Below are the code and all the weights of a small trained network. Each question names an input and a class and asks about switching units off, where a switched-off unit gives its printed mean instead of its output.

import numpy as np


def w(rows, s, z=0):
    codes = np.array(rows[::2]) - 128.0
    scale = np.full(codes.shape[1], s)
    scale[-1] = z or s
    return codes * scale


def f(y):
    return np.maximum(y, 0)


def log_softmax(a):
    a = a - a.max(-1, keepdims=True)
    return a - np.log(np.exp(a).sum(-1, keepdims=True))


def net(x, mask):
    res = np.array(x, float).reshape(1, 7) / 4 @ E
    y = f(res @ A[0][:, :-1].T + A[0][:, -1])
    res = res + np.where(mask, y, B[0][:, -1]) @ B[0][:, :-1]
    return log_softmax(res[-1] @ U[:, :-1].T + U[:, -1])


A, B = {}, {}
E = w([
[75,159,145,162,79,135,126],'x0',
[183,146,131,109,126,46,168],'x1',
[83,108,174,145,73,142,132],'x2',
[90,255,93,180,176,144,57],'x3',
[207,116,161,209,119,189,89],'x4',
[161,187,137,197,65,120,152],'x5',
[177,139,120,155,25,124,221],'x6',
],0.011)
A[0] = w([
[69,149,122,96,202,112,91,84],'neuron 1',
[111,152,142,203,115,209,84,72],'neuron 2',
[92,156,137,127,82,100,194,68],'neuron 3',
[128,137,133,115,123,139,146,49],'neuron 4',
[181,7,139,96,158,109,137,93],'neuron 5',
[157,79,141,102,108,113,173,127],'neuron 6',
[107,155,121,111,82,108,156,67],'neuron 7',
[87,86,155,171,77,197,115,124],'neuron 8',
[42,130,123,83,237,133,57,118],'neuron 9',
[149,127,68,88,155,151,147,26],'neuron 10',
[125,88,136,128,139,127,141,2],'neuron 11',
[151,206,125,199,121,136,90,150],'neuron 12',
[157,68,126,123,129,114,130,69],'neuron 13',
[197,210,86,148,173,99,97,85],'neuron 14',
[127,120,125,101,65,69,193,88],'neuron 15',
[118,124,126,156,106,148,106,30],'neuron 16',
],0.011,0.004)
B[0] = w([
[82,97,108,116,209,77,55,205],'neuron 1',
[130,158,112,196,95,209,39,195],'neuron 2',
[86,162,112,179,78,50,149,168],'neuron 3',
[140,127,133,141,116,111,116,130],'neuron 4',
[200,30,212,40,174,207,140,209],'neuron 5',
[152,79,164,89,99,106,166,183],'neuron 6',
[102,166,118,159,97,78,122,154],'neuron 7',
[94,94,85,121,48,166,90,176],'neuron 8',
[5,99,79,80,205,19,2,251],'neuron 9',
[145,155,59,101,160,146,208,150],'neuron 10',
[145,115,156,116,137,133,117,139],'neuron 11',
[170,174,229,226,162,144,101,207],'neuron 12',
[169,78,164,103,127,150,123,160],'neuron 13',
[186,189,159,157,252,89,188,196],'neuron 14',
[106,144,101,117,60,77,230,185],'neuron 15',
[128,142,106,137,111,146,113,141],'neuron 16',
],0.0077,0.017)
U = w([
[93,141,123,195,43,233,73,122],'0',
[106,144,110,130,26,42,222,178],'1',
[197,24,175,50,119,157,181,202],'2',
[201,213,178,208,207,124,129,57],'3',
[8,101,111,93,211,71,58,157],'4',
[152,161,1,55,228,143,186,4],'5',
],0.0094,0.0027)

Each question gives the input, the list of numbers given to net, and the class t.
The units are the neurons (one row each of A and B). Each row of codes is followed by its name. A weight is (code - 128) times the scale printed after its matrix; where a second scale follows, it is the last column's (A, B and U).
mask holds one flag per neuron, in row order. A switched-off neuron (its flag False) gives its mean, the last column of its row in B, instead of its output. The means were averaged over made-up inputs and are rounded, as every weight is.
A unit's drop is (log p(t) with every unit on - log p(t) with that unit switched off) / (log p(t) with every unit on - log p(t) with every unit switched off).
The circuit of an input: a set's keep is (log p(t) with only the set's units on - log p(t) with every unit switched off) / (log p(t) with every unit on - log p(t) with every unit switched off). Starting from the 12 units with the biggest drops (on a tie, the unit counted first), units are removed one at a time, each time the one whose removal leaves the highest keep (on an exact tie, the one counted first), for as long as the keep stays at least 0.8.
units of the circuit, in order: the units of the circuit, biggest drop first
k most important neurons: the k neurons with the biggest drops, biggest first
drop of u: that unit's drop, to one decimal
input [-5,7,-6,-3,5,8,7], class 1: units of the circuit, in order	(neuron 15)
input [7,8,7,3,7,-7,6], class 0: 2 most important neurons	(neuron 14; neuron 8)
input [4,7,3,-7,-8,-6,2], class 1: 2 most important neurons	(neuron 15; neuron 3)
input [-6,-6,-4,-7,-7,6,5], class 1: 2 most important neurons	(neuron 15; neuron 3)
input [-6,6,-5,0,-3,8,-4], class 3: 2 most important neurons	(neuron 9; neuron 14)
input [6,3,8,-4,8,0,7], class 1: 3 most important neurons	(neuron 15; neuron 3; neuron 6)
input [3,8,2,-3,5,5,-6], class 3: 2 most important neurons	(neuron 9; neuron 5)
input [-6,-6,1,2,5,6,-6], class 3: 2 most important neurons	(neuron 12; neuron 14)
input [-3,0,-1,-5,-3,-7,1], class 2: drop of neuron 1	0.0
input [1,6,-5,6,7,-3,-3], class 3: drop of neuron 14	0.1
input [-1,2,1,0,3,1,3], class 1: drop of neuron 12	0.1
